Here is a tiny trained network, its code and every weight. The questions are about switching its units off for an input and a target symbol, where a switched-off unit gives its printed mean instead of its output.

import numpy as np


def w(rows, s, z=0):
    codes = np.array(rows[::2]) - 128.0
    scale = np.full(codes.shape[1], s)
    scale[-1] = z or s
    return codes * scale


def f(y):
    return np.maximum(y, 0)


def softmax(a):
    e = np.exp(a - a.max(-1, keepdims=True))
    return e / e.sum(-1, keepdims=True)


def log_softmax(a):
    a = a - a.max(-1, keepdims=True)
    return a - np.log(np.exp(a).sum(-1, keepdims=True))


def net(x, mask):
    ids = ['ΓΔΘΨαβεζηλμξτφω'.index(c) for c in x.split()]
    T = len(ids)
    res = E[ids] + P[:T]
    u = 0
    for l in range(3):
        q, k, v = (res @ M[l].T for M in (Q, K, V))
        z = softmax(np.where(np.tri(T) > 0, q @ k.T / 3**0.5, -1e9)) @ v
        res = res + np.where(mask[u], z, O[l][:, -1]) @ O[l][:, :-1]
        u += 1
        y = f(res @ A[l][:, :-1].T + A[l][:, -1])
        res = res + np.where(mask[u : u + 8], y, B[l][:, -1]) @ B[l][:, :-1]
        u += 8
    return log_softmax(res[-1] @ U[:, :-1].T + U[:, -1])


Q, K, V, O, A, B = {}, {}, {}, {}, {}, {}
E = w([
[173,77,142,121],'Γ',
[165,149,212,75],'Δ',
[250,183,121,150],'Θ',
[75,88,73,108],'Ψ',
[120,115,101,184],'α',
[214,96,206,96],'β',
[98,168,21,100],'ε',
[47,193,146,184],'ζ',
[117,89,91,173],'η',
[123,146,124,97],'λ',
[91,62,191,164],'μ',
[165,138,55,164],'ξ',
[105,112,117,199],'τ',
[108,148,217,60],'φ',
[114,103,119,188],'ω',
],0.017)
P = w([
[156,123,255,172],'0',
[166,36,126,95],'1',
[137,70,72,112],'2',
[130,81,75,106],'3',
[125,90,81,107],'4',
[100,120,68,144],'5',
[123,101,87,99],'6',
[106,117,81,118],'7',
[99,126,76,124],'8',
[107,117,91,102],'9',
],0.0088)
Q[0] = w([
[125,4,236,168],'0.h1',
[155,120,6,207],'0.h1',
[175,145,254,212],'0.h1',
],0.0057)
K[0] = w([
[72,9,141,235],'0.h1',
[253,109,21,218],'0.h1',
[231,36,231,200],'0.h1',
],0.0047)
V[0] = w([
[80,53,191,161],'0.h1',
[39,181,162,116],'0.h1',
[73,2,92,110],'0.h1',
],0.0067)
O[0] = w([
[103,195,9,178,60],'0.h1',
[63,170,44,254,4],'0.h1',
[64,72,43,140,24],'0.h1',
],0.0061,0.0028)
A[0] = w([
[68,149,101,146,253],'0.n1',
[189,32,186,179,58],'0.n2',
[186,157,8,142,77],'0.n3',
[61,78,136,138,212],'0.n4',
[90,79,15,71,143],'0.n5',
[71,155,93,185,56],'0.n6',
[198,28,131,143,106],'0.n7',
[79,254,115,158,149],'0.n8',
],0.01,0.0035)
B[0] = w([
[220,15,184,120,189],'0.n1',
[87,132,93,204,237],'0.n2',
[142,12,63,151,182],'0.n3',
[254,91,64,102,193],'0.n4',
[112,227,229,102,210],'0.n5',
[120,170,207,145,146],'0.n6',
[85,125,28,127,253],'0.n7',
[109,170,106,49,166],'0.n8',
],0.0092,0.0055)
Q[1] = w([
[169,236,150,249],'1.h1',
[88,94,14,86],'1.h1',
[47,211,41,140],'1.h1',
],0.012)
K[1] = w([
[8,45,108,53],'1.h1',
[202,100,220,174],'1.h1',
[150,20,156,225],'1.h1',
],0.013)
V[1] = w([
[73,213,71,98],'1.h1',
[4,119,186,234],'1.h1',
[205,126,197,184],'1.h1',
],0.0042)
O[1] = w([
[97,174,37,81,67],'1.h1',
[11,142,253,193,3],'1.h1',
[194,138,231,228,244],'1.h1',
],0.0039,0.0033)
A[1] = w([
[111,101,69,250,154],'1.n1',
[115,106,60,93,92],'1.n2',
[99,91,192,152,47],'1.n3',
[112,168,162,139,151],'1.n4',
[75,84,138,106,172],'1.n5',
[126,50,152,112,52],'1.n6',
[62,147,142,172,125],'1.n7',
[135,115,109,78,2],'1.n8',
],0.013,0.0029)
B[1] = w([
[184,14,245,166,253],'1.n1',
[139,108,182,165,187],'1.n2',
[153,165,65,138,141],'1.n3',
[140,92,152,104,148],'1.n4',
[205,121,154,114,138],'1.n5',
[122,202,99,153,173],'1.n6',
[159,150,151,92,132],'1.n7',
[84,145,162,162,159],'1.n8',
],0.013,0.0063)
Q[2] = w([
[64,86,253,86],'2.h1',
[148,188,140,198],'2.h1',
[195,219,231,23],'2.h1',
],0.016)
K[2] = w([
[2,171,211,220],'2.h1',
[190,112,92,120],'2.h1',
[161,238,228,188],'2.h1',
],0.017)
V[2] = w([
[162,232,173,184],'2.h1',
[211,115,22,195],'2.h1',
[38,162,165,254],'2.h1',
],0.0095)
O[2] = w([
[57,130,120,191,244],'2.h1',
[105,139,7,165,254],'2.h1',
[76,67,86,99,76],'2.h1',
],0.016,0.0051)
A[2] = w([
[145,97,186,139,3],'2.n1',
[99,255,111,122,192],'2.n2',
[93,72,102,188,60],'2.n3',
[96,234,70,46,65],'2.n4',
[63,218,171,129,79],'2.n5',
[146,156,146,211,56],'2.n6',
[220,140,87,127,48],'2.n7',
[139,153,104,14,23],'2.n8',
],0.0098,0.0052)
B[2] = w([
[87,185,68,104,214],'2.n1',
[253,192,120,113,182],'2.n2',
[139,195,181,91,233],'2.n3',
[157,33,100,29,150],'2.n4',
[64,57,72,165,184],'2.n5',
[131,51,107,61,227],'2.n6',
[19,138,184,145,244],'2.n7',
[135,85,132,202,133],'2.n8',
],0.014,0.011)
U = w([
[227,54,194,135,240],'Γ',
[134,70,61,254,153],'Δ',
[137,240,71,198,211],'Θ',
[237,154,78,110,185],'Ψ',
[151,132,100,83,89],'α',
[156,139,102,92,101],'β',
[212,216,190,78,148],'ε',
[98,131,110,95,2],'ζ',
[169,73,58,94,38],'η',
[163,179,151,86,142],'λ',
[134,150,81,41,65],'μ',
[166,115,89,86,118],'ξ',
[148,157,112,85,101],'τ',
[115,209,186,31,89],'φ',
[147,138,99,74,95],'ω',
],0.0088,0.0052)

Each question gives the input, a string of symbols that net reads in full, and the target symbol t.
The units are the heads (3 rows each of Q, K, V and O) and the neurons (one row each of A and B). Each row of codes is followed by its name. A weight is (code - 128) times the scale printed after its matrix; where a second scale follows, it is the last column's (O, A, B and U).
mask holds one flag per unit, layer by layer, with each layer's heads first. A switched-off unit (its flag False) gives its mean, the last column of its rows in O or B, instead of its output. The means were averaged over made-up inputs and are rounded, as every weight is.
A unit's drop is (log p(t) with every unit on - log p(t) with that unit switched off) / (log p(t) with every unit on - log p(t) with every unit switched off).
The circuit of an input: a set's keep is (log p(t) with only the set's units on - log p(t) with every unit switched off) / (log p(t) with every unit on - log p(t) with every unit switched off). Starting from the 12 units with the biggest drops (on a tie, the unit counted first), units are removed one at a time, each time the one whose removal leaves the highest keep (on an exact tie, the one counted first), for as long as the keep stays at least 0.8.
units of the circuit, in order: the units of the circuit, biggest drop first
unit that matters most: the unit with the biggest drop
top k neurons: the k neurons with the biggest drops, biggest first
k most important neurons of layer l: the k neurons of layer l with the biggest drops, biggest first
input Θ φ Θ η Γ ξ Δ, target Θ: units of the circuit, in order -> [2.h1]
input Θ Θ Θ ε, target Θ: units of the circuit, in order -> [2.h1, 0.n5]
input ζ Θ Γ ε, target ζ: units of the circuit, in order -> [2.h1, 0.n5, 0.h1]
input φ Δ μ μ Δ, target φ: units of the circuit, in order -> [2.h1, 2.n1]
input Θ ξ Θ φ Θ Θ β Θ ζ Θ, target Ψ: top 3 neurons -> [1.n1, 2.n2, 0.n5]
input φ ξ Θ Θ μ Θ, target Θ: top 4 neurons -> [0.n5, 0.n2, 0.n7, 2.n7]
input Θ ε ε τ λ ξ φ φ φ ε, target Θ: 3 most important neurons of layer 0 -> [0.n3, 0.n2, 0.n5]
input η τ μ Θ ε, target η: top 2 neurons -> [0.n5, 1.n1]
input Δ ξ η ε ω λ, target Δ: top 2 neurons -> [2.n5, 1.n3]
input η φ Θ ξ β β Θ μ ε Ψ, target η: top 2 neurons -> [1.n1, 0.n5]
input Γ ε φ Θ ε Ψ, target Γ: 3 most important neurons of layer 2 -> [2.n8, 2.n1, 2.n3]
input μ η Θ ε Θ φ Δ, target μ: top 4 neurons -> [0.n4, 1.n1, 2.n4, 2.n3]
input μ Θ Θ Θ ζ, target μ: 3 most important neurons of layer 1 -> [1.n1, 1.n3, 1.n6]
input φ Θ φ ε Δ η ε, target φ: units of the circuit, in order -> [0.n5]
input ε Θ ε τ Ψ Θ φ α, target Γ: top 2 neurons -> [1.n1, 2.n5]
input ε Θ η Θ φ μ, target Γ: top 3 neurons -> [1.n1, 2.n5, 1.n2]
input α Θ ε Δ Θ φ α λ Θ, target Θ: top 2 neurons -> [0.n5, 0.n3]
input μ η Θ φ Ψ, target μ: 2 most important neurons of layer 2 -> [2.n4, 2.n3]
input Θ β φ Δ Θ ε φ φ, target Θ: top 2 neurons -> [1.n1, 0.n2]
input Γ Θ η λ ε Δ Θ, target Δ: unit that matters most -> 0.n5
input Δ η Θ Θ, target Δ: top 4 neurons -> [0.n2, 0.n5, 0.n7, 2.n7]
input Θ Θ Θ Θ ω, target Γ: top 2 neurons -> [1.n1, 0.n2]
input ζ φ ξ φ Ψ α Δ Θ Θ φ, target ζ: 2 most important neurons of layer 1 -> [1.n1, 1.n4]
input μ Γ Θ φ, target μ: top 4 neurons -> [1.n1, 0.n4, 2.n4, 2.n3]
input μ η Θ Θ Ψ Θ α Θ ε, target μ: top 2 neurons -> [0.n5, 0.n4]
input Ψ φ Θ Θ Θ φ, target Ψ: 2 most important neurons of layer 2 -> [2.n2, 2.n7]
input φ φ Γ Ψ Θ Θ φ μ η, target Γ: top 3 neurons -> [2.n1, 1.n2, 0.n8]
input ε Θ Δ ζ ξ ζ λ, target ε: unit that matters most -> 0.n8
input φ ε ε φ Θ ζ φ Δ ε ε, target φ: 3 most important neurons of layer 0 -> [0.n5, 0.n8, 0.n3]
